Below are the code and all the weights of a small trained network. Each question names an input and a target symbol and asks about switching units off, where a switched-off unit gives its printed mean instead of its output.

import numpy as np


def w(rows, s, z=0):
    codes = np.array(rows[::2]) - 128.0
    scale = np.full(codes.shape[1], s)
    scale[-1] = z or s
    return codes * scale


def f(y):
    return np.maximum(y, 0)


def softmax(a):
    e = np.exp(a - a.max(-1, keepdims=True))
    return e / e.sum(-1, keepdims=True)


def log_softmax(a):
    a = a - a.max(-1, keepdims=True)
    return a - np.log(np.exp(a).sum(-1, keepdims=True))


def net(x, mask):
    ids = ['Ξαβδπω'.index(c) for c in x.split()]
    T = len(ids)
    res = E[ids] + P[:T]
    u = 0
    for l in range(3):
        q, k, v = (res @ M[l].T for M in (Q, K, V))
        z = softmax(np.where(np.tri(T) > 0, q @ k.T / 4**0.5, -1e9)) @ v
        res = res + np.where(mask[u], z, O[l][:, -1]) @ O[l][:, :-1]
        u += 1
        y = f(res @ A[l][:, :-1].T + A[l][:, -1])
        res = res + np.where(mask[u : u + 8], y, B[l][:, -1]) @ B[l][:, :-1]
        u += 8
    return log_softmax(res[-1] @ U[:, :-1].T + U[:, -1])


Q, K, V, O, A, B = {}, {}, {}, {}, {}, {}
E = w([
[118,124,170],'Ξ',
[126,99,112],'α',
[20,180,235],'β',
[148,135,7],'δ',
[135,229,168],'π',
[83,155,134],'ω',
],0.015)
P = w([
[30,31,213],'0',
[205,193,202],'1',
[196,186,187],'2',
[196,192,183],'3',
[176,190,150],'4',
[162,204,150],'5',
[200,160,132],'6',
[217,182,146],'7',
[173,178,115],'8',
[254,187,229],'9',
],0.0063)
Q[0] = w([
[187,151,38],'L0H1',
[51,58,33],'L0H1',
[207,1,100],'L0H1',
[167,197,127],'L0H1',
],0.0076)
K[0] = w([
[49,68,112],'L0H1',
[254,185,151],'L0H1',
[200,191,203],'L0H1',
[150,50,58],'L0H1',
],0.0084)
V[0] = w([
[179,171,49],'L0H1',
[107,19,113],'L0H1',
[82,87,159],'L0H1',
[65,121,246],'L0H1',
],0.011)
O[0] = w([
[184,167,123,48],'L0H1',
[43,2,7,102],'L0H1',
[57,143,109,171],'L0H1',
[29,205,41,254],'L0H1',
],0.0089,0.0048)
A[0] = w([
[173,10,201,227],'L0N1',
[88,115,204,148],'L0N2',
[120,119,135,212],'L0N3',
[117,173,148,67],'L0N4',
[95,97,121,64],'L0N5',
[133,42,119,241],'L0N6',
[165,141,51,134],'L0N7',
[129,165,155,1],'L0N8',
],0.012,0.0055)
B[0] = w([
[142,166,108,201],'L0N1',
[247,195,61,254],'L0N2',
[71,149,126,206],'L0N3',
[205,85,194,217],'L0N4',
[161,95,164,163],'L0N5',
[87,182,254,173],'L0N6',
[246,221,187,187],'L0N7',
[182,97,160,156],'L0N8',
],0.0071,0.0056)
Q[1] = w([
[2,218,218],'L1H1',
[20,119,119],'L1H1',
[80,106,47],'L1H1',
[148,203,60],'L1H1',
],0.0064)
K[1] = w([
[252,221,5],'L1H1',
[42,9,177],'L1H1',
[210,79,129],'L1H1',
[125,144,3],'L1H1',
],0.0065)
V[1] = w([
[155,100,133],'L1H1',
[161,143,118],'L1H1',
[109,129,82],'L1H1',
[207,251,128],'L1H1',
],0.012)
O[1] = w([
[217,165,2,91],'L1H1',
[170,43,142,137],'L1H1',
[206,204,59,131],'L1H1',
[89,106,6,249],'L1H1',
],0.008,0.017)
A[1] = w([
[120,245,254,254],'L1N1',
[236,151,119,118],'L1N2',
[230,50,82,117],'L1N3',
[188,7,31,71],'L1N4',
[213,107,208,229],'L1N5',
[11,52,110,123],'L1N6',
[67,201,12,144],'L1N7',
[62,79,205,94],'L1N8',
],0.0094,0.0062)
B[1] = w([
[113,115,75,211],'L1N1',
[131,161,111,149],'L1N2',
[110,83,56,154],'L1N3',
[140,139,63,168],'L1N4',
[158,60,24,137],'L1N5',
[181,186,143,164],'L1N6',
[254,57,86,249],'L1N7',
[176,64,160,148],'L1N8',
],0.0081,0.02)
Q[2] = w([
[85,160,120],'L2H1',
[164,63,119],'L2H1',
[197,104,250],'L2H1',
[131,141,72],'L2H1',
],0.015)
K[2] = w([
[68,18,136],'L2H1',
[145,93,61],'L2H1',
[139,158,4],'L2H1',
[108,143,130],'L2H1',
],0.011)
V[2] = w([
[211,127,5],'L2H1',
[171,24,130],'L2H1',
[140,194,140],'L2H1',
[191,125,59],'L2H1',
],0.013)
O[2] = w([
[171,162,62,247],'L2H1',
[181,97,192,255],'L2H1',
[77,2,7,41],'L2H1',
[132,195,102,200],'L2H1',
],0.0089,0.0084)
A[2] = w([
[101,149,93,126],'L2N1',
[7,86,128,172],'L2N2',
[201,83,51,179],'L2N3',
[114,158,237,1],'L2N4',
[141,57,106,154],'L2N5',
[201,77,83,135],'L2N6',
[122,35,127,129],'L2N7',
[196,151,219,173],'L2N8',
],0.012,0.0057)
B[2] = w([
[76,151,184,146],'L2N1',
[174,37,65,146],'L2N2',
[86,112,164,253],'L2N3',
[192,202,163,153],'L2N4',
[167,144,174,151],'L2N5',
[119,123,150,219],'L2N6',
[131,205,1,143],'L2N7',
[46,120,86,164],'L2N8',
],0.0093,0.048)
U = w([
[42,126,111,254],'Ξ',
[131,175,152,140],'α',
[60,210,52,59],'β',
[207,125,42,79],'δ',
[249,198,70,86],'π',
[253,142,127,106],'ω',
],0.0074,0.0056)

Each question gives the input, a string of symbols that net reads in full, and the target symbol t.
The units are the heads (4 rows each of Q, K, V and O) and the neurons (one row each of A and B). Each row of codes is followed by its name. A weight is (code - 128) times the scale printed after its matrix; where a second scale follows, it is the last column's (O, A, B and U).
mask holds one flag per unit, layer by layer, with each layer's heads first. A switched-off unit (its flag False) gives its mean, the last column of its rows in O or B, instead of its output. The means were averaged over made-up inputs and are rounded, as every weight is.
A unit's drop is (log p(t) with every unit on - log p(t) with that unit switched off) / (log p(t) with every unit on - log p(t) with every unit switched off).
The circuit of an input: a set's keep is (log p(t) with only the set's units on - log p(t) with every unit switched off) / (log p(t) with every unit on - log p(t) with every unit switched off). Starting from the 12 units with the biggest drops (on a tie, the unit counted first), units are removed one at a time, each time the one whose removal leaves the highest keep (on an exact tie, the one counted first), for as long as the keep stays at least 0.8.
circuit, biggest first: the units of the circuit, biggest drop first
k most important neurons: the k neurons with the biggest drops, biggest first
top k neurons in layer l: the k neurons of layer l with the biggest drops, biggest first
input ω α δ β δ, target Ξ: 2 most important neurons => L1N7; L2N4
input ω ω δ Ξ ω δ α Ξ δ α, target Ξ: top 4 neurons in layer 1 => L1N1; L1N7; L1N6; L1N3
input β δ ω Ξ Ξ α, target π: circuit, biggest first => L2H1
input π β α, target π: 3 most important neurons => L1N7; L0N2; L2N8
input π α ω Ξ β β β, target π: circuit, biggest first => L1H1; L2H1; L1N7; L0H1
input β α δ π δ, target β: 4 most important neurons => L0N2; L1N6; L1N7; L1N1
input β ω β δ Ξ δ, target β: circuit, biggest first => L0H1; L2H1; L0N2; L1H1
input Ξ β π α, target δ: top 3 neurons in layer 2 => L2N3; L2N2; L2N7
input π β α Ξ, target π: 2 most important neurons => L1N7; L0N2
input β Ξ Ξ π β Ξ, target β: circuit, biggest first => L0H1; L2H1
input δ β π β ω β δ Ξ π, target ω: 2 most important neurons => L0N2; L0N6
input δ δ Ξ β δ ω α β, target ω: top 3 neurons in layer 2 => L2N8; L2N5; L2N7
input ω δ Ξ δ Ξ α π π, target Ξ: circuit, biggest first => L2H1; L2N3; L1H1; L0H1
input β π Ξ α, target β: circuit, biggest first => L0N2; L0H1; L2H1; L1H1
input ω β ω Ξ Ξ, target Ξ: circuit, biggest first => L1H1; L2H1; L1N7
input π Ξ Ξ Ξ δ Ξ Ξ β, target π: circuit, biggest first => L2H1
input β β δ Ξ Ξ β Ξ Ξ Ξ ω, target π: top 4 neurons in layer 0 => L0N2; L0N7; L0N1; L0N6
input δ δ Ξ ω α, target ω: 2 most important neurons => L0N6; L0N1
input α δ π, target Ξ: circuit, biggest first => L0N6; L2H1; L0H1; L1H1
input δ π β Ξ β Ξ β δ, target ω: 2 most important neurons => L1N7; L0N2
input β β β α ω Ξ Ξ ω, target β: circuit, biggest first => L0H1; L2H1
input β Ξ Ξ α, target β: 2 most important neurons => L0N2; L1N1
input Ξ δ ω Ξ Ξ δ α β Ξ, target δ: 3 most important neurons => L0N7; L1N7; L2N7
